Here is a tiny trained network, its code and every weight. The questions are about switching its units off for an input and a class, where a switched-off unit gives its printed mean instead of its output.

import numpy as np


def w(rows, s, z=0):
    codes = np.array(rows[::2]) - 128.0
    scale = np.full(codes.shape[1], s)
    scale[-1] = z or s
    return codes * scale


def norm(h):
    return h / np.sqrt((h * h).mean(-1, keepdims=True) + 1e-5)


def f(y):
    return np.maximum(y, 0)


def log_softmax(a):
    a = a - a.max(-1, keepdims=True)
    return a - np.log(np.exp(a).sum(-1, keepdims=True))


def net(x, mask):
    res = np.array(x, float).reshape(1, 6) / 4 @ E
    u = 0
    for l in range(3):
        y = f(norm(res) @ A[l][:, :-1].T + A[l][:, -1])
        res = res + np.where(mask[u : u + 3], y, B[l][:, -1]) @ B[l][:, :-1]
        u += 3
    return log_softmax(norm(res)[-1] @ U[:, :-1].T + U[:, -1])


A, B = {}, {}
E = w([
[99,117,137,100,149,120,113,134,155,93],'x0',
[146,124,137,136,132,112,125,128,128,131],'x1',
[60,223,203,219,181,148,89,140,254,240],'x2',
[75,51,225,160,141,162,129,149,48,124],'x3',
[144,208,102,141,248,210,77,98,55,85],'x4',
[134,107,124,99,189,111,189,76,136,152],'x5',
],0.0077)
A[0] = w([
[108,218,160,137,20,137,2,188,85,67,78],'L0N0',
[144,168,80,189,231,186,78,102,97,104,2],'L0N1',
[114,123,139,104,219,133,249,114,135,176,61],'L0N2',
],0.0064,0.0065)
B[0] = w([
[182,31,63,142,160,216,35,126,219,202,252],'L0N0',
[90,128,254,12,14,86,135,117,149,180,228],'L0N1',
[191,29,110,139,187,112,47,77,237,140,176],'L0N2',
],0.0094,0.0037)
A[1] = w([
[150,198,137,83,209,179,52,104,63,100,3],'L1N0',
[159,254,52,76,132,133,134,132,206,130,27],'L1N1',
[86,95,204,167,168,197,144,136,98,134,132],'L1N2',
],0.0087,0.005)
B[1] = w([
[56,63,159,78,4,143,141,72,96,176,210],'L1N0',
[142,103,183,223,119,117,174,114,102,12,244],'L1N1',
[165,155,67,220,89,51,207,132,181,23,253],'L1N2',
],0.012,0.0048)
A[2] = w([
[87,136,163,104,31,76,183,166,214,183,205],'L2N0',
[117,99,129,111,197,75,187,1,111,146,24],'L2N1',
[135,84,66,28,118,142,119,166,6,83,2],'L2N2',
],0.008,0.0036)
B[2] = w([
[119,177,147,43,163,176,104,80,7,121,255],'L2N0',
[139,46,88,164,53,230,36,223,168,193,170],'L2N1',
[67,255,123,149,242,63,132,169,209,210,203],'L2N2',
],0.0094,0.0084)
U = w([
[86,117,171,38,65,151,124,54,52,166,85],'0',
[100,222,110,162,251,112,134,142,137,179,254],'1',
[156,66,103,196,67,96,175,122,122,30,67],'2',
[148,36,71,133,129,185,54,141,181,206,74],'3',
],0.014,0.0069)

Each question gives the input, the list of numbers given to net, and the class t.
The units are the neurons (one row each of A and B). Each row of codes is followed by its name. A weight is (code - 128) times the scale printed after its matrix; where a second scale follows, it is the last column's (A, B and U).
mask holds one flag per neuron, layer by layer. A switched-off neuron (its flag False) gives its mean, the last column of its row in B, instead of its output. The means were averaged over made-up inputs and are rounded, as every weight is.
A unit's drop is (log p(t) with every unit on - log p(t) with that unit switched off) / (log p(t) with every unit on - log p(t) with every unit switched off).
The circuit of an input: a set's keep is (log p(t) with only the set's units on - log p(t) with every unit switched off) / (log p(t) with every unit on - log p(t) with every unit switched off). Starting from all 9 units, units are removed one at a time, each time the one whose removal leaves the highest keep (on an exact tie, the one counted first), for as long as the keep stays at least 0.8.
circuit, biggest first: the units of the circuit, biggest drop first
top k neurons: the k neurons with the biggest drops, biggest first
top k neurons in layer l: the k neurons of layer l with the biggest drops, biggest first
drop of u: that unit's drop, to one decimal
input [7,3,-5,1,4,4], class 1: top 2 neurons => [L2N2, L1N1]
input [-7,-3,-5,-1,4,3], class 1: top neuron => [L2N2]
input [3,1,-6,3,-7,-8], class 3: top 4 neurons => [L0N0, L0N1, L1N0, L1N2]
input [-5,8,5,7,-2,7], class 2: top 2 neurons => [L1N2, L2N2]
input [1,-2,6,7,2,1], class 2: top 2 neurons => [L1N2, L2N2]
input [-8,-8,-4,6,2,8], class 3: top 2 neurons => [L2N1, L0N2]
input [5,-5,6,3,4,7], class 3: top 2 neurons => [L0N2, L2N1]
input [-5,6,-8,-6,7,2], class 1: top 3 neurons => [L2N2, L2N0, L1N2]
input [-3,-6,4,5,-3,-2], class 2: top 3 neurons => [L1N2, L2N2, L0N1]
input [4,2,-8,-6,-1,4], class 1: circuit, biggest first => [L2N2, L1N2]
input [0,-7,-5,-5,-2,7], class 3: top 2 neurons => [L2N1, L1N2]
input [-3,3,3,-6,-2,-4], class 2: top 2 neurons => [L1N1, L2N2]
input [-2,8,-3,-3,-3,3], class 0: top 4 neurons => [L0N0, L2N0, L1N1, L0N2]
input [6,6,5,7,1,-7], class 2: top 2 neurons => [L1N2, L2N2]
input [-2,3,-4,-7,5,1], class 2: circuit, biggest first => [L1N1]
input [-2,-8,0,7,6,7], class 2: top 2 neurons in layer 0 => [L0N0, L0N2]
input [-6,1,-3,8,6,3], class 2: top 2 neurons => [L1N2, L2N0]
input [-1,3,-4,-4,6,-8], class 3: drop of L0N0 => 3.0
input [5,6,-7,-1,-2,4], class 1: drop of L2N2 => 0.8
input [-3,-4,-6,6,-5,5], class 1: drop of L1N2 => 0.1
input [-8,1,2,0,0,-3], class 3: drop of L0N2 => 0.0
input [0,-6,0,0,-5,-3], class 0: circuit, biggest first => [L2N0]
